Questions about the grid below. Rows and columns are numbered from 1.
1) What is the bottom-left entry?
2) What is the entry in row 1 and column 1?
3) What is the entry in row 3 and column 1?
4) What is the entry in row 1 and column 3?
5) What is the entry in row 2 and column 1?
6) What is the entry in row 2 and column 3?
[[126 127 126 129 128 129 127]
 [133 125 135 142 125 136 115]
 [124 137 128 148 126 135 119]
 [140 150 143 153 114 137 108]
 [146 148 143 149 108 137 102]
 [132 125 135 141 125 135 115]
 [138 150 143 153 115 136 108]
 [128 133 127 133 127 129 126]
 [126 136 126 134 127 129 127]
 [123 132 129 129 128 128 127]
 [141 149 143 150 114 136 109]
 [125 133 133 135 127 130 124]
 [123 134 133 137 128 130 124]
 [146 137 127 153 108 137 102]]
1) 146
2) 126
3) 124
4) 126
5) 133
6) 135

Read these off the table that follows. Rows and columns are numbered from 1.
1) What is the entry in row 1 and column 1?
2) What is the entry at row 2, column 3?
3) What is the entry at row 3, column 1?
4) What is the top-right entry?
5) What is the entry just left of the centre entry?
6) What is the entry at row 2, column 1?
7) What is the minimum?
8) What is the entry in the bottom-right corner?
[[124 132 130 126 136]
 [118 137 115 128 126]
 [120 142 132 122 146]
 [129 126 130 129 130]
 [117 139 110 127 124]
 [131 127 129 125 129]
 [139 118 142 122 134]
 [117 146 131 119 149]
 [130 121 128 132 125]
 [109 145 100 130 121]
 [127 132 122 126 127]
 [130 127 130 126 129]
 [137 120 138 124 132]]
1) 124
2) 115
3) 120
4) 136
5) 118
6) 118
7) 100
8) 132

Read these off the array that follows.
1) Read off the bottom-right entry.
2) Read off the largest entry in the last row.
3) Read off the first entry in the row that holds the smallest entry.
4) Read off the entry directly above the smallest entry.
5) Read off the 2nd entry on the main diagonal.
6) Read off the top-left entry.
7) Read off the entry just left of the smallest entry.
8) Read off the third entry on the diagonal from the top-right corner.
[[129 128 127 129 129]
 [144 133 119 128 126]
 [151 152 101 113 114]
 [151 141 119 115 107]
 [151 153 103 118 116]
 [150 155 102 117 116]
 [151 155 102 116 116]
 [151 148 109 117 116]
 [148 136 119 125 119]
 [147 135 119 125 122]
 [151 141 119 116 108]
 [144 138 118 127 130]
 [136 129 122 131 128]]
1) 128
2) 136
3) 151
4) 119
5) 133
6) 129
7) 152
8) 101

data =
121  124  130  113  130  126  120  146  128  142  128
128  130  141  109  130  123  130  143  131  128  134
106  135  123  124  128  126  126  154  129  143  133
137  128  127  123  126  115  128  153  130  132  128
125  115  127  110  124  137  128  146  132  134  133
118  128  128  114  128  117  136  150  128  120  128
128  125  128  116  128  123  124  147  130  139  129
The second entry on the main diagonal: 130
What is the top-right entry? 128
The entry in the bottom-left corner is 128
The top-left entry is 121
What is the entry directly below the largest entry? 153
The third entry on the main diagonal: 123
The entry just left of the centre entry is 126
The entry in the bottom-right corner: 129
What is the smallest entry in the first column? 106
The entry directly below the centre entry: 137
The bottom entry of the column that holds the largest entry -> 147
What is the third entry, reading row by row? 130
The second entry in reading order -> 124
The entry directly above 118 -> 125
The 5th entry, reading row by row is 130
The 5th-last entry, reading row by row -> 124
What is the largest entry in the last column? 134
The entry directly above the largest entry is 143
What is the last entry in the row that holds the smallest entry? 133
The entry directly above 106: 128
What is the entry just left of 154? 126
The 3rd smallest entry -> 110
What is the smallest entry in the last row? 116

a =
[[117 128 130 136 130 133 118 124 133]
 [134 122 122 117 143 116 140 141 127]
 [117 128 131 136 130 133 117 124 133]
 [127 135 139 133 111 135 115 111 132]
 [129 135 139 133 107 136 117 111 130]
 [127 123 122 124 138 120 136 137 131]
 [121 125 121 130 136 124 133 135 133]]
Rows and columns are numbered from 1.
The entry at row 3, column 1 is 117
Report the entry in the top-right corner.
A: 133
Report the entry in row 1 and column 2.
A: 128
The bottom-right entry: 133
Report the smallest entry.
A: 107
The bottom-left entry -> 121
The entry just left of the smallest entry is 133
The entry just right of 141 -> 127
The entry just right of the largest entry is 116
The entry directly below the smallest entry is 138
The entry just left of the centre entry: 133
Report the entry directly below the largest entry.
A: 130
The entry directly above the smallest entry is 111
The maximum is 143
Report the entry at row 2, column 1.
A: 134
Report the entry directly above 134.
A: 117
The entry directly below 141 -> 124
Report the bottom entry of the column that holds the largest entry.
A: 136
Report the entry at row 1, column 3.
A: 130
Report the entry directly above 143.
A: 130
The entry at row 3, column 3 is 131
Report the entry just right of 107.
A: 136

Read these off the matrix that follows.
1) Report the first entry on the main diagonal.
2) Report the second entry, reading row by row.
3) Report the maximum.
4) Report the largest entry in the first column.
5) Report the 3rd largest entry.
6) Report the bottom-left entry.
7) Report the entry directly below 156.
8) Report the entry directly above the largest entry.
[[141 124 138 120]
 [122 144 156 122]
 [141 117 138 112]
 [142 115 139 107]
 [145 151 143 145]
 [132 130 147 118]
 [131 124 139 112]
 [142 119 130 117]
 [139 158 152 145]]
1) 141
2) 124
3) 158
4) 145
5) 152
6) 139
7) 138
8) 119

x = 154,107,140,148,112,118,129,99,125
Report the entry just right of 107.
Answer: 140
Report the entry just right of 129.
Answer: 99

W =
[[135 141 130 131 127 140 138 142 135 127 132 127 122]
 [150 151 141 142 127 133 129 139 151 126 127 127 117]
 [131 121 138 137 137 117 121 115 130 137 132 137 146]
 [132 128 137 136 131 125 127 125 132 131 131 131 139]
 [120 125 121 121 137 135 139 131 120 137 139 137 134]
 [117 124 120 119 137 137 141 132 118 136 140 137 135]
 [143 137 145 145 125 125 123 129 143 125 125 125 133]
 [141 136 142 142 130 124 123 126 141 130 128 130 133]
 [116 119 123 122 136 132 137 127 116 136 139 136 142]
 [136 140 133 133 128 137 135 139 136 127 131 128 124]
 [128 136 123 124 135 139 140 138 128 134 137 135 124]
 [132 136 131 131 129 137 136 138 132 128 132 129 128]
 [118 128 115 116 138 142 145 137 118 137 142 138 128]
 [121 129 120 120 137 138 141 135 122 136 139 137 130]]
Find the 1st entry in reading order.
135
Find the entry in the top-right corner.
122
Find the second entry on the main diagonal.
151
Find the entry in the bottom-left corner.
121
The third entry on the main diagonal is 138
The second entry in reading order is 141
The 4th entry from the end, reading row by row is 136
The 2nd-last entry, reading row by row is 137
The largest entry in the last column -> 146
The last entry, reading row by row is 130
The fifth-last entry, reading row by row is 122
The largest entry in the first column: 150
The smallest entry in the first column -> 116

Read these off the table that follows. Counting starts at 1.
1) Give the top-right entry.
2) Give the entry in row 3 and column 1.
3) Give the entry at row 1, column 3.
4) Give the entry in row 2 and column 1.
5) Give the entry directly above the smallest entry.
6) Give the entry just left of the smallest entry.
7) Give the entry directly below 151.
8) Give the bottom-left entry.
[[132 143 128 151 150 131 114 116 116 142 131 127 131 148 114]
 [130 134 135 135 135 130 133 134 134 134 130 133 130 133 133]
 [128 136 142 132 132 129 141 139 142 136 129 133 129 125 141]
 [132 133 128 139 138 132 126 128 125 133 132 132 132 142 126]
 [130 129 134 131 130 130 138 139 137 129 130 135 130 133 138]
 [140 128 134 124 124 141 136 140 134 128 140 141 141 129 137]
 [135 132 134 132 131 136 132 134 132 132 135 136 136 133 133]
 [129 127 132 129 129 130 139 140 137 127 130 135 130 134 139]
 [142 114 126 112 112 144 142 148 136 115 143 147 144 132 143]
 [144 122 111 134 133 143 114 123 109 121 144 138 143 158 115]
 [145 131 123 135 135 144 117 124 115 131 145 138 144 144 118]
 [134 138 138 136 136 135 130 131 131 138 135 134 135 130 130]]
1) 114
2) 128
3) 128
4) 130
5) 136
6) 123
7) 135
8) 134
